Below is a small trained network, with its code and all its weights. Each question gives an input and a target symbol and asks what happens when units are switched off, that is, made to give their printed mean instead of their output.

import numpy as np


def w(rows, s, z=0):
    codes = np.array(rows[::2]) - 128.0
    scale = np.full(codes.shape[1], s)
    scale[-1] = z or s
    return codes * scale


def norm(h):
    return h / np.sqrt((h * h).mean(-1, keepdims=True) + 1e-5)


def f(y):
    return np.maximum(y, 0)


def softmax(a):
    e = np.exp(a - a.max(-1, keepdims=True))
    return e / e.sum(-1, keepdims=True)


def log_softmax(a):
    a = a - a.max(-1, keepdims=True)
    return a - np.log(np.exp(a).sum(-1, keepdims=True))


def net(x, mask):
    ids = ['αβγδεζθλμξπστφψ'.index(c) for c in x.split()]
    T = len(ids)
    res = E[ids] + P[:T]
    u = 0
    for l in range(2):
        q, k, v = (norm(res) @ M[l].T for M in (Q, K, V))
        z = softmax(np.where(np.tri(T) > 0, q @ k.T / 2**0.5, -1e9)) @ v
        res = res + np.where(mask[u], z, O[l][:, -1]) @ O[l][:, :-1]
        u += 1
        y = f(norm(res) @ A[l][:, :-1].T + A[l][:, -1])
        res = res + np.where(mask[u : u + 4], y, B[l][:, -1]) @ B[l][:, :-1]
        u += 4
    return log_softmax(norm(res)[-1] @ U[:, :-1].T + U[:, -1])


Q, K, V, O, A, B = {}, {}, {}, {}, {}, {}
E = w([
[124,172,102,144],'α',
[157,136,162,2],'β',
[131,136,117,97],'γ',
[130,139,110,171],'δ',
[103,105,114,108],'ε',
[153,129,150,47],'ζ',
[137,161,172,140],'θ',
[137,153,120,74],'λ',
[53,46,77,135],'μ',
[135,84,139,111],'ξ',
[180,103,243,145],'π',
[118,47,184,92],'σ',
[115,126,121,115],'τ',
[59,133,126,128],'φ',
[120,180,143,55],'ψ',
],0.023)
P = w([
[248,80,97,177],'0',
[92,160,63,88],'1',
[99,167,162,211],'2',
[183,59,65,126],'3',
[107,168,66,92],'4',
[62,129,195,170],'5',
[192,77,61,150],'6',
[109,168,68,92],'7',
[92,145,171,178],'8',
[204,97,63,153],'9',
[122,184,67,94],'10',
],0.013)
Q[0] = w([
[136,237,13,210],'0.h1',
[2,69,71,80],'0.h1',
],0.0093)
K[0] = w([
[94,191,56,200],'0.h1',
[2,115,103,143],'0.h1',
],0.012)
V[0] = w([
[176,231,238,3],'0.h1',
[170,53,173,109],'0.h1',
],0.0044)
O[0] = w([
[176,255,86,198,2],'0.h1',
[125,63,155,213,39],'0.h1',
],0.0071,0.0013)
A[0] = w([
[103,156,63,96,69],'0.n1',
[251,75,48,124,250],'0.n2',
[211,21,109,91,139],'0.n3',
[123,184,210,187,106],'0.n4',
],0.013,0.0021)
B[0] = w([
[72,103,98,134,241],'0.n1',
[122,7,158,107,246],'0.n2',
[54,146,94,87,255],'0.n3',
[106,144,176,89,199],'0.n4',
],0.018,0.0057)
Q[1] = w([
[188,112,11,144],'1.h1',
[164,96,201,143],'1.h1',
],0.011)
K[1] = w([
[52,255,97,97],'1.h1',
[218,196,174,134],'1.h1',
],0.008)
V[1] = w([
[11,169,213,126],'1.h1',
[75,159,64,94],'1.h1',
],0.012)
O[1] = w([
[183,210,98,230,254],'1.h1',
[254,124,207,209,230],'1.h1',
],0.0081,0.0057)
A[1] = w([
[126,181,252,189,88],'1.n1',
[150,102,32,87,86],'1.n2',
[178,102,164,70,253],'1.n3',
[80,131,199,129,94],'1.n4',
],0.016,0.0022)
B[1] = w([
[156,97,240,224,253],'1.n1',
[237,136,166,115,252],'1.n2',
[11,84,34,182,210],'1.n3',
[143,171,204,138,248],'1.n4',
],0.013,0.0055)
U = w([
[92,15,160,73,255],'α',
[141,53,89,126,190],'β',
[159,60,86,241,72],'γ',
[157,178,80,185,88],'δ',
[173,136,113,149,53],'ε',
[171,122,127,120,33],'ζ',
[151,215,97,26,189],'θ',
[112,129,131,99,105],'λ',
[216,122,142,72,103],'μ',
[196,121,129,90,91],'ξ',
[7,193,66,171,64],'π',
[132,134,161,139,86],'σ',
[140,102,128,128,16],'τ',
[150,110,185,212,83],'φ',
[20,157,165,19,33],'ψ',
],0.012,0.003)

Each question gives the input, a string of symbols that net reads in full, and the target symbol t.
The units are the heads (2 rows each of Q, K, V and O) and the neurons (one row each of A and B). Each row of codes is followed by its name. A weight is (code - 128) times the scale printed after its matrix; where a second scale follows, it is the last column's (O, A, B and U).
mask holds one flag per unit, layer by layer, with each layer's heads first. A switched-off unit (its flag False) gives its mean, the last column of its rows in O or B, instead of its output. The means were averaged over made-up inputs and are rounded, as every weight is.
A unit's drop is (log p(t) with every unit on - log p(t) with that unit switched off) / (log p(t) with every unit on - log p(t) with every unit switched off).
The circuit of an input: a set's keep is (log p(t) with only the set's units on - log p(t) with every unit switched off) / (log p(t) with every unit on - log p(t) with every unit switched off). Starting from all 10 units, units are removed one at a time, each time the one whose removal leaves the highest keep (on an exact tie, the one counted first), for as long as the keep stays at least 0.8.
circuit, biggest first: the units of the circuit, biggest drop first
top k neurons: the k neurons with the biggest drops, biggest first
k most important neurons of layer l: the k neurons of layer l with the biggest drops, biggest first
input α φ π ψ λ φ φ ψ σ σ ψ, target θ: circuit, biggest first : 0.n2, 1.n1
input ψ ξ λ, target ψ: 2 most important neurons of layer 0 : 0.n4, 0.n3
input φ σ α μ α, target δ: top 2 neurons : 0.n2, 0.n3
input φ δ φ φ, target γ: 2 most important neurons of layer 1 : 1.n2, 1.n4
input ψ φ γ φ ψ τ, target ψ: most important neuron of layer 0 : 0.n2
input φ ψ ψ ψ φ β ψ, target γ: circuit, biggest first : 1.n3, 1.h1
input φ φ φ ψ ψ δ φ α φ ψ, target γ: top 2 neurons : 1.n3, 0.n2
input φ β φ ζ φ σ, target φ: circuit, biggest first : 1.n1, 0.h1, 0.n2
input ψ ξ ζ ε ψ ξ φ μ δ, target ψ: circuit, biggest first : 1.h1, 0.n4, 0.n2
input φ μ β, target φ: circuit, biggest first : 1.n1, 0.h1
input ζ ψ φ δ φ τ α φ, target π: top 4 neurons : 0.n2, 1.n1, 0.n3, 0.n4
input φ φ δ ζ φ, target π: top 3 neurons : 0.n2, 1.n1, 0.n1
input ψ ψ φ φ α π α σ γ, target ψ: circuit, biggest first : 1.h1, 0.n2, 1.n1
input φ ψ σ α θ τ λ λ ψ, target φ: circuit, biggest first : 0.n3, 1.n1
input λ φ φ φ φ σ δ, target α: circuit, biggest first : 0.n2
input ψ φ π α ψ σ, target ψ: top 2 neurons : 0.n3, 0.n2
input φ β γ π φ ζ, target φ: top 2 neurons : 0.n3, 1.n1
input ψ φ β φ ξ σ φ φ φ, target ψ: top 3 neurons : 0.n2, 0.n3, 1.n1
input π σ ε, target π: 3 most important neurons of layer 0 : 0.n2, 0.n4, 0.n3
input ψ φ γ ψ ψ φ γ ξ ζ, target ψ: top neuron : 0.n4
input φ ψ ψ σ σ σ θ, target α: top 3 neurons : 0.n2, 0.n4, 1.n1
input φ λ γ ψ φ β δ φ β, target φ: top 2 neurons : 0.n3, 1.n1
input φ ψ ζ τ σ φ π, target α: top 2 neurons : 0.n2, 1.n1
input φ φ θ ψ ψ β π φ λ τ, target α: top 2 neurons : 0.n2, 0.n3
input β φ π φ ψ α π λ, target μ: top 2 neurons : 0.n1, 1.n2
input π ψ φ ψ φ σ φ δ φ θ, target α: top 2 neurons : 0.n2, 0.n4
input ψ φ ψ, target ψ: most important neuron of layer 1 : 1.n2
input φ ψ φ φ π σ α σ, target ψ: 2 most important neurons of layer 1 : 1.n1, 1.n3
input τ α φ σ φ φ φ, target γ: 2 most important neurons of layer 0 : 0.n2, 0.n4
